Here is a tiny trained network, its code and every weight. The questions are about switching its units off for an input and a target symbol, where a switched-off unit gives its printed mean instead of its output.

import numpy as np


def w(rows, s, z=0):
    codes = np.array(rows[::2]) - 128.0
    scale = np.full(codes.shape[1], s)
    scale[-1] = z or s
    return codes * scale


def norm(h):
    return h / np.sqrt((h * h).mean(-1, keepdims=True) + 1e-5)


def f(y):
    return np.maximum(y, 0)


def softmax(a):
    e = np.exp(a - a.max(-1, keepdims=True))
    return e / e.sum(-1, keepdims=True)


def log_softmax(a):
    a = a - a.max(-1, keepdims=True)
    return a - np.log(np.exp(a).sum(-1, keepdims=True))


def net(x, mask):
    ids = ['γζμσφψω'.index(c) for c in x.split()]
    T = len(ids)
    res = E[ids] + P[:T]
    r = norm(res)
    for j in range(3):
        rows = slice(2 * j, 2 * j + 2)
        q, k, v = (r @ M[0][rows].T for M in (Q, K, V))
        z = softmax(np.where(np.tri(T) > 0, q @ k.T / 2**0.5, -1e9)) @ v
        o = O[0][rows]
        res = res + np.where(mask[j], z, o[:, -1]) @ o[:, :-1]
    y = f(norm(res) @ A[0][:, :-1].T + A[0][:, -1])
    res = res + np.where(mask[3:27], y, B[0][:, -1]) @ B[0][:, :-1]
    return log_softmax(norm(res)[-1] @ U[:, :-1].T + U[:, -1])


Q, K, V, O, A, B = {}, {}, {}, {}, {}, {}
E = w([
[211,216,136],'γ',
[132,195,90],'ζ',
[108,237,115],'μ',
[30,209,40],'σ',
[123,203,3],'φ',
[11,98,205],'ψ',
[225,124,245],'ω',
],0.0062)
P = w([
[135,255,184],'0',
[130,232,175],'1',
[129,210,162],'2',
[143,186,146],'3',
[154,176,122],'4',
[155,150,137],'5',
[159,132,134],'6',
[160,114,135],'7',
[165,90,133],'8',
[148,85,116],'9',
[133,66,89],'10',
[130,112,102],'11',
[106,190,179],'12',
],0.0054)
Q[0] = w([
[109,83,130],'h1',
[69,194,136],'h1',
[155,119,253],'h2',
[155,105,101],'h2',
[137,142,186],'h3',
[84,126,87],'h3',
],0.02)
K[0] = w([
[63,171,155],'h1',
[97,32,106],'h1',
[182,254,202],'h2',
[145,90,159],'h2',
[73,122,150],'h3',
[203,129,174],'h3',
],0.015)
V[0] = w([
[122,175,67],'h1',
[25,154,114],'h1',
[112,115,9],'h2',
[149,167,127],'h2',
[215,104,154],'h3',
[139,106,209],'h3',
],0.014)
O[0] = w([
[118,138,235,172],'h1',
[94,1,109,252],'h1',
[49,205,238,79],'h2',
[196,179,149,235],'h2',
[25,148,42,54],'h3',
[158,172,27,155],'h3',
],0.0081,0.0047)
A[0] = w([
[169,163,132,79],'n1',
[118,87,165,107],'n2',
[83,61,151,65],'n3',
[23,113,147,74],'n4',
[145,197,80,136],'n5',
[152,6,223,165],'n6',
[11,160,149,113],'n7',
[116,95,82,115],'n8',
[176,111,165,3],'n9',
[102,2,99,107],'n10',
[109,28,105,113],'n11',
[127,140,160,148],'n12',
[91,28,134,170],'n13',
[68,155,227,34],'n14',
[95,185,215,89],'n15',
[65,130,97,184],'n16',
[173,121,171,95],'n17',
[110,176,1,137],'n18',
[205,148,173,22],'n19',
[191,123,166,83],'n20',
[60,16,149,144],'n21',
[77,164,41,181],'n22',
[133,202,56,97],'n23',
[62,106,209,83],'n24',
],0.0065,0.0027)
B[0] = w([
[155,126,142,150],'n1',
[89,152,118,152],'n2',
[162,173,80,148],'n3',
[194,99,178,157],'n4',
[46,170,113,162],'n5',
[41,170,53,254],'n6',
[178,85,243,175],'n7',
[108,111,119,160],'n8',
[164,83,147,147],'n9',
[117,113,32,200],'n10',
[155,99,58,186],'n11',
[134,124,119,157],'n12',
[187,70,104,195],'n13',
[87,78,94,168],'n14',
[160,128,72,179],'n15',
[188,109,140,166],'n16',
[175,114,134,172],'n17',
[63,187,64,187],'n18',
[199,86,182,173],'n19',
[192,115,152,179],'n20',
[207,78,88,192],'n21',
[67,115,79,182],'n22',
[8,149,103,160],'n23',
[105,94,167,165],'n24',
],0.013,0.0048)
U = w([
[73,211,113,206],'γ',
[74,138,215,147],'ζ',
[112,40,7,185],'μ',
[173,178,123,44],'σ',
[139,143,126,3],'φ',
[86,22,175,96],'ψ',
[149,153,133,88],'ω',
],0.011,0.0062)

Each question gives the input, a string of symbols that net reads in full, and the target symbol t.
The units are the heads (2 rows each of Q, K, V and O) and the neurons (one row each of A and B). Each row of codes is followed by its name. A weight is (code - 128) times the scale printed after its matrix; where a second scale follows, it is the last column's (O, A, B and U).
mask holds one flag per unit, heads first, then neurons. A switched-off unit (its flag False) gives its mean, the last column of its rows in O or B, instead of its output. The means were averaged over made-up inputs and are rounded, as every weight is.
A unit's drop is (log p(t) with every unit on - log p(t) with that unit switched off) / (log p(t) with every unit on - log p(t) with every unit switched off).
The circuit of an input: a set's keep is (log p(t) with only the set's units on - log p(t) with every unit switched off) / (log p(t) with every unit on - log p(t) with every unit switched off). Starting from the 12 units with the biggest drops (on a tie, the unit counted first), units are removed one at a time, each time the one whose removal leaves the highest keep (on an exact tie, the one counted first), for as long as the keep stays at least 0.8.
circuit, biggest first: the units of the circuit, biggest drop first
most important unit: the unit with the biggest drop
k most important neurons: the k neurons with the biggest drops, biggest first
heads that matter: for each layer, one digit per head in row order, 1 if its drop is at least 0.15 and else 0, layers parted by /
drop when u is switched off: that unit's drop, to one decimal
input ζ γ σ μ, target ψ: heads that matter	101
input φ ζ ω ζ φ σ, target ζ: circuit, biggest first	h2; n7
input ζ σ ζ μ, target ψ: heads that matter	100
input φ σ σ σ ω σ, target γ: heads that matter	001
input μ σ μ ψ μ ω γ φ μ ψ ζ σ ζ, target ψ: 2 most important neurons	n24; n10
input γ ψ σ ψ ω ω φ ψ ω σ, target γ: circuit, biggest first	h2
input σ σ μ φ γ σ ψ ψ ζ μ σ, target ψ: heads that matter	010
input ζ ω φ φ σ γ σ φ σ μ, target ζ: heads that matter	010
input σ σ ζ, target ψ: circuit, biggest first	h1; h3
input φ φ φ ψ φ ψ σ φ φ ζ, target ζ: circuit, biggest first	h2; h1
input σ σ σ ψ ψ σ ψ γ σ φ φ, target ζ: heads that matter	010
input ψ ζ ψ μ μ ω ψ μ γ γ, target σ: heads that matter	100
input γ ζ ψ ψ ω μ, target γ: heads that matter	100
input ω ω γ, target γ: most important unit	h1
input φ ω ψ ω γ φ ζ φ ζ, target ζ: drop when h3 is switched off	0.1
input ζ μ ψ ω ψ φ γ φ μ, target ζ: drop when n8 is switched off	0.0
input μ μ γ μ μ σ ψ γ γ σ σ γ φ, target ζ: drop when h2 is switched off	1.0
input μ ζ σ ω φ, target γ: drop when h3 is switched off	0.2
